Below is a small trained network, with its code and all its weights. Each question gives an input and a class and asks what happens when units are switched off, that is, made to give their printed mean instead of their output.

import numpy as np


def w(rows, s, z=0):
    codes = np.array(rows[::2]) - 128.0
    scale = np.full(codes.shape[1], s)
    scale[-1] = z or s
    return codes * scale


def f(y):
    return np.maximum(y, 0)


def log_softmax(a):
    a = a - a.max(-1, keepdims=True)
    return a - np.log(np.exp(a).sum(-1, keepdims=True))


def net(x, mask):
    res = np.array(x, float).reshape(1, 4) / 4 @ E
    y = f(res @ A[0][:, :-1].T + A[0][:, -1])
    res = res + np.where(mask, y, B[0][:, -1]) @ B[0][:, :-1]
    return log_softmax(res[-1] @ U[:, :-1].T + U[:, -1])


A, B = {}, {}
E = w([
[145,159,165,218,57,77,45],'x0',
[202,199,2,227,183,161,176],'x1',
[206,76,235,124,105,205,121],'x2',
[53,182,154,161,115,187,168],'x3',
],0.0079)
A[0] = w([
[141,148,130,204,60,125,124,101],'N1',
[190,66,151,60,97,184,123,135],'N2',
[95,106,54,76,185,78,138,163],'N3',
[43,80,147,98,76,156,126,46],'N4',
[62,158,199,104,80,121,132,103],'N5',
[109,120,189,168,106,110,84,114],'N6',
[69,89,106,53,128,39,85,212],'N7',
[200,130,136,144,118,54,87,131],'N8',
[106,83,102,75,154,69,96,125],'N9',
[88,82,238,130,44,138,62,209],'N10',
[66,92,125,70,157,29,108,233],'N11',
[131,147,91,126,196,84,117,168],'N12',
[160,126,161,175,83,75,114,69],'N13',
[157,67,73,182,117,108,77,241],'N14',
[160,159,120,225,107,97,96,179],'N15',
[2,127,119,89,159,54,114,252],'N16',
[206,96,161,72,136,186,115,159],'N17',
],0.0085,0.0038)
B[0] = w([
[116,193,28,120,137,175,77,172],'N1',
[139,48,207,44,186,199,114,210],'N2',
[154,173,38,173,31,121,96,209],'N3',
[153,130,85,55,78,88,56,183],'N4',
[136,88,124,84,37,48,117,190],'N5',
[189,97,107,101,86,88,164,173],'N6',
[45,133,152,69,123,220,8,225],'N7',
[118,173,101,214,52,67,144,178],'N8',
[114,176,121,82,177,220,58,178],'N9',
[162,44,136,44,45,54,186,255],'N10',
[28,197,91,65,135,209,40,225],'N11',
[164,189,68,145,23,107,130,187],'N12',
[168,172,61,89,68,70,111,163],'N13',
[123,246,72,137,79,61,71,197],'N14',
[117,255,31,100,121,120,101,207],'N15',
[42,226,95,69,80,181,44,245],'N16',
[115,73,200,85,201,198,141,207],'N17',
],0.0066,0.0089)
U = w([
[147,206,122,207,105,119,129,128],'0',
[78,97,229,103,95,123,114,191],'1',
[50,164,93,255,236,170,209,14],'2',
[140,48,199,76,154,192,118,54],'3',
[184,170,24,202,63,49,158,159],'4',
[227,78,232,206,226,138,105,47],'5',
[77,249,60,174,170,222,85,253],'6',
],0.0063,0.0037)

Each question gives the input, the list of numbers given to net, and the class t.
The units are the neurons (one row each of A and B). Each row of codes is followed by its name. A weight is (code - 128) times the scale printed after its matrix; where a second scale follows, it is the last column's (A, B and U).
mask holds one flag per neuron, in row order. A switched-off neuron (its flag False) gives its mean, the last column of its row in B, instead of its output. The means were averaged over made-up inputs and are rounded, as every weight is.
A unit's drop is (log p(t) with every unit on - log p(t) with that unit switched off) / (log p(t) with every unit on - log p(t) with every unit switched off).
The circuit of an input: a set's keep is (log p(t) with only the set's units on - log p(t) with every unit switched off) / (log p(t) with every unit on - log p(t) with every unit switched off). Starting from the 12 units with the biggest drops (on a tie, the unit counted first), units are removed one at a time, each time the one whose removal leaves the highest keep (on an exact tie, the one counted first), for as long as the keep stays at least 0.8.
units of the circuit, in order: the units of the circuit, biggest drop first
unit that matters most: the unit with the biggest drop
top k neurons: the k neurons with the biggest drops, biggest first
drop when u is switched off: that unit's drop, to one decimal
input [-5,0,1,-4], class 3: unit that matters most	N15
input [-2,4,-3,-2], class 4: units of the circuit, in order	[N7, N11]
input [7,-2,7,2], class 4: units of the circuit, in order	[N13, N7, N6]
input [2,-7,6,1], class 3: units of the circuit, in order	[N2, N17]
input [4,-7,8,1], class 3: top 2 neurons	[N2, N17]
input [-8,4,2,-4], class 3: units of the circuit, in order	[N15, N16]
input [3,-7,7,-4], class 3: top 2 neurons	[N2, N17]
input [7,-4,-5,-5], class 6: top 2 neurons	[N7, N11]
input [-8,5,-3,-6], class 4: top 2 neurons	[N3, N12]
input [-6,4,2,3], class 2: drop when N8 is switched off	0.0
input [5,-5,-5,-5], class 6: drop when N16 is switched off	0.1
input [5,5,8,-1], class 4: drop when N8 is switched off	0.2
input [4,-3,2,3], class 4: drop when N3 is switched off	-0.3
input [0,-5,6,0], class 3: unit that matters most	N2
